Moves between states:
mz ξ hf
mz ω hm
mz ε ph
bc ξ lc
bc ω gs
bc ε gn
tn ξ sd
tn ω rr
tn ε gs
gg ξ gf
gg ω dz
gg ε ng
ng ξ bc
ng ω gf
ng ε cl
hm ξ sq
hm ω fc
hm ε hf
sm ξ jg
sm ω cl
sm ε dp
lf ξ sc
lf ω dp
lf ε bb
bf ξ rh
bf ω qm
bf ε pp
rc ξ hm
rc ω fm
rc ε mz
gs ξ jq
gs ω sd
gs ε lc
jg ξ gp
jg ω gn
jg ε zn
dp ξ zn
dp ω jg
dp ε sc
fb ξ sg
fb ω ls
fb ε pf
jb ξ rr
jb ω mq
jb ε tn
hf ξ nc
hf ω sq
hf ε dt
ph ξ dt
ph ω hf
ph ε dj
sg ξ dh
sg ω dj
sg ε mq
pp ξ dc
pp ω rh
pp ε fz
fc ξ td
fc ω fz
fc ε sq
zt ξ ph
zt ω mz
zt ε ls
gp ξ nb
gp ω fr
gp ε nq
qq ξ fz
qq ω pp
qq ε fc
rr ξ hd
rr ω zj
rr ε sd
nq ξ dz
nq ω nb
nq ε gg
mq ξ zj
mq ω dh
mq ε rr
hd ξ mz
hd ω rc
hd ε zt
nc ξ tq
nc ω qt
nc ε pq
qt ξ bb
qt ω lf
qt ε tq
cc ξ pc
cc ω pq
cc ε gl
dz ξ tn
dz ω jb
dz ε gf
dh ξ gl
dh ω cc
dh ε zj
nr ξ gg
nr ω nq
nr ε mn
dj ξ cc
dj ω dt
dj ε dh
sc ξ nr
sc ω zn
sc ε qm
jq ξ ls
jq ω zt
jq ε fb
gl ξ fm
gl ω pc
gl ε rc
lc ξ fb
lc ω jq
lc ε fr
zd ξ pp
zd ω bf
zd ε qq
pq ξ zd
pq ω tq
pq ε pc
cl ξ gn
cl ω bc
cl ε jg
sq ξ qt
sq ω td
sq ε nc
pc ξ qq
pc ω zd
pc ε fm
zj ξ rc
zj ω gl
zj ε hd
gf ξ gs
gf ω tn
gf ε bc
sd ξ zt
sd ω hd
sd ε jq
hq ξ cl
hq ω ng
hq ε sm
mn ξ ng
mn ω gg
mn ε hq
tq ξ bf
tq ω bb
tq ε zd
ls ξ dj
ls ω ph
ls ε sg
fm ξ fc
fm ω qq
fm ε hm
nb ξ jb
nb ω pf
nb ε dz
fz ξ cn
fz ω dc
fz ε td
pf ξ mq
pf ω sg
pf ε jb
td ξ lf
td ω cn
td ε qt
zn ξ nq
zn ω gp
zn ε nr
qm ξ mn
qm ω nr
qm ε rh
rh ξ hq
rh ω mn
rh ε dc
dc ξ sm
dc ω hq
dc ε cn
fr ξ pf
fr ω fb
fr ε nb
gn ξ fr
gn ω lc
gn ε gp
bb ξ qm
bb ω sc
bb ε bf
dt ξ pq
dt ω nc
dt ε cc
cn ξ dp
cn ω sm
cn ε lf

In the rows, 402 stands for zero.

The rows follow the links: the fewer symbols apart two states are, the more alike their rows tend to be.

Each row is also shifted at random along 6 hidden directions that mean nothing.

Row, then state:
[ 555  348  519  386  339  252  444  350  414  422  604  357  259  253  408  498  304  384  504  567  421  425  379  293  323  406  433  265  499  302  282  218  356  475  280  330  317  527  370]: lc
[ 370  279  574  343  318  310  513  403  369  400  453  315  555  411  524  563  485  296  428  469  491  396  275  343  322  347  381  452  425  331  299  220  360  363  451  498  325  220  400]: bc
[ 106  412  415  449  349  398  434  335  488  482  531  354  194  344  480  429  335  409  492  505  405  366  263  341  452  262  397  235  435  268  364  441  404  592  459  321  422  595  313]: gp
[ 491  426  428  470  311  482  343  344  412  412  338  355  437  450  494  379  559  478  385  366  536  413  399  385  505  267  253  379  265  339  483  431  430  398  403  467  411  366  430]: bb
[ 395  257  547  342  333  253  496  254  436  318  462  362  543  470  426  517  520  386  368  562  449  434  330  347  283  395  441  453  403  354  384  215  341  425  319  493  359  423  374]: fr
[ 445  552  306  471  448  556  365  409  363  428  335  438  471  354  403  265  465  498  325  324  405  345  326  421  467  295  318  454  323  450  557  424  468  551  483  321  497  469  442]: tq
[ 553  550  279  398  452  562  351  372  450  453  350  478  509  437  369  271  475  471  279  316  369  382  338  441  470  346  385  482  351  482  555  488  463  510  495  380  558  459  385]: qq
[ 532  410  340  322  501  330  527  362  339  465  385  521  423  413  335  376  261  333  444  378  200  238  298  448  267  527  481  440  632  547  424  467  303  549  487  419  494  381  257]: rr
[ 402  491  322  527  392  575  333  458  325  572  344  422  249  326  481  347  331  462  487  234  420  330  423  419  565  334  293  245  393  402  465  580  450  435  504  386  393  300  419]: fz
[ 531  339  449  320  290  450  195  336  384  546  464  333  469  332  375  347  473  446  427  450  500  284  401  331  438  356  417  423  357  335  503  266  428  402  369  457  478  375  324]: sc
[ 350  267  508  325  384  236  432  387  408  245  401  363  370  480  356  485  391  330  448  526  388  429  473  400  269  494  460  422  447  348  310  359  341  315  281  425  323  451  395]: tn
[ 441  454  354  495  453  397  440  294  472  360  420  480  442  405  307  355  480  543  283  425  383  556  500  378  449  483  430  378  304  469  485  319  411  407  219  410  358  557  534]: dt
[ 274  469  326  484  403  508  368  438  160  366  193  380  507  287  435  238  441  491  414  252  407  206  383  438  472  325  241  443  358  474  584  438  411  463  530  353  424  277  448]: td
[ 804  528  334  415  457  477  370  433  522  467  580  440  429  310  314  392  418  475  291  432  448  617  467  334  437  446  447  404  322  420  358  252  509  374  262  356  382  539  523]: fm
[ 287  336  430  319  495  260  479  546  350  175  341  382  404  434  349  439  303  269  399  421  306  435  471  478  259  529  468  494  467  417  243  391  360  244  415  338  327  385  441]: sd
[ 114  374  384  327  370  470  212  347  576  440  483  341  325  468  378  353  435  408  382  501  450  394  365  397  441  305  501  445  366  284  447  446  473  445  438  346  585  575  299]: nr
[ 426  514  359  502  473  377  646  347  480  429  467  505  455  410  439  490  432  416  318  400  327  564  313  396  399  439  414  339  417  497  369  372  406  495  358  419  352  440  487]: dh
[ 309  340  389  333  348  496  161  351  487  637  485  356  373  384  377  365  408  417  451  394  445  296  406  363  470  390  501  386  417  352  489  391  433  379  399  476  532  384  269]: sm
[ 489  398  381  487  456  393  455  405  414  325  296  488  328  492  364  434  393  448  402  341  366  546  591  444  444  525  387  355  349  472  384  518  389  273  258  427  289  394  511]: cc
[ 432  413  446  295  357  431  304  484  452  339  483  294  259  368  461  398  350  332  451  504  504  357  334  420  369  247  388  423  401  220  288  435  453  445  530  248  471  565  317]: jg
[ 432  450  418  503  342  508  337  417  442  363  368  344  354  408  498  411  524  459  387  385  546  501  438  384  540  239  275  345  235  305  414  422  488  369  411  385  351  441  521]: bf
[ 134  436  362  426  509  316  538  450  308  429  498  433  458  180  284  353  253  362  377  411  243  335  343  367  296  525  488  409  539  530  382  216  343  507  440  287  390  420  402]: mq

Start, symbols taken left to right, then the state you end at.
Answer with the state's name.
[ 406  337  482  235  368  401  285  539  318  350  425  252  510  300  439  378  401  313  425  443  499  254  347  411  293  314  390  551  405  301  335  278  422  317  538  347  458  325  351]
ξ ω ω: pf
[ 352  459  244  465  478  481  286  450  418  423  315  479  267  417  275  261  314  467  387  293  309  435  570  462  491  535  427  366  376  493  485  566  437  337  320  360  412  465  441]
ξ ω ε ε: td
[ 358  315  508  391  324  317  502  265  439  443  408  411  339  517  489  492  428  378  473  487  395  328  294  379  385  331  393  303  477  349  409  460  302  525  431  500  407  410  272]
ω ε ω ε: jq
[ 556  401  418  275  469  294  500  351  498  431  544  451  544  410  325  455  377  353  349  505  309  394  301  375  248  493  553  491  528  470  372  266  357  489  373  430  483  476  315]
ξ ξ ξ ξ ε ω: qq
[ 379  285  475  302  431  245  437  280  420  288  389  426  484  494  334  410  444  382  392  533  340  365  372  400  266  490  471  496  464  413  422  333  305  450  325  433  444  528  318]
ε ξ ξ ε ξ: dj
[ 218  390  462  372  356  400  406  472  398  446  519  298  323  290  484  453  359  331  468  484  451  345  310  354  391  294  402  379  411  281  308  320  443  444  513  311  411  424  350]
ξ ε ξ: lc
[ 242  257  494  397  342  277  449  334  399  491  434  394  257  486  460  537  355  335  530  441  361  386  420  380  401  433  444  277  496  341  328  454  324  357  366  514  338  304  330]
ξ ξ ξ ω ξ ξ: sq
[  52  477  336  579  368  499  301  338  331  368  244  406  308  384  423  264  460  562  395  316  444  343  450  407  578  283  247  324  285  396  588  539  428  503  432  337  429  481  456]
ε ξ ω ε: dp
[   8  353  456  377  372  383  341  486  187  365  381  267  444  197  422  310  329  352  470  438  425  162  330  370  319  327  347  470  439  351  404  272  365  445  540  285  420  315  339]
ε ξ ε ω: fr
[ 312  291  479  373  308  396  175  373  352  319  288  293  460  468  375  310  524  449  419  409  516  296  516  404  440  342  336  493  279  322  494  400  400  277  361  469  424  377  406]
ξ ε ε ε ε ξ: nr
[ 572  524  271  416  480  550  331  547  365  565  389  452  381  315  358  335  313  380  401  227  350  367  429  457  466  452  426  389  444  498  419  511  470  361  483  396  447  281  398]
ε ξ ω ξ ω: zn
[ 682  432  360  496  425  414  518  395  551  417  404  516  243  577  422  510  394  415  420  332  367  647  537  443  497  492  428  250  365  426  314  596  421  279  283  472  287  398  485]
ε ω ξ ε ε ε: pq
[ 406  325  415  310  351  442  158  524  395  401  400  274  187  402  408  369  305  312  525  408  498  346  532  449  449  370  408  408  392  258  314  511  469  211  445  339  423  412  327]
ξ ω ω ξ ω: zt
[ 267  342  449  460  312  484  291  382  211  425  284  348  541  331  433  331  509  483  419  321  493  251  459  375  482  348  282  435  307  410  566  342  391  364  415  490  372  207  424]
ω ξ ξ ε: gg
[ 428  446  348  573  440  382  540  474  406  439  421  460  202  360  402  500  280  410  437  312  358  597  565  393  505  532  407  193  391  444  274  491  411  268  275  390  197  391  545]
ξ ξ ω ω: cn
[  56  456  362  533  503  328  614  434  373  220  327  455  422  384  392  413  385  411  307  395  306  513  432  436  382  469  378  421  378  491  328  396  385  402  375  354  285  417  562]
ε ξ ε: ph
[ 338  265  527  368  320  262  504  326  370  415  427  341  523  439  467  523  452  345  445  472  429  309  295  343  313  403  389  398  470  372  376  274  307  392  385  510  350  277  341]
ξ ε ε: lc
[ 622  509  298  405  454  531  364  516  296  593  444  433  555  168  342  316  337  429  360  281  356  323  412  366  406  481  424  469  418  530  444  257  479  363  456  381  445  230  449]
ε ω ε ω ε: bf
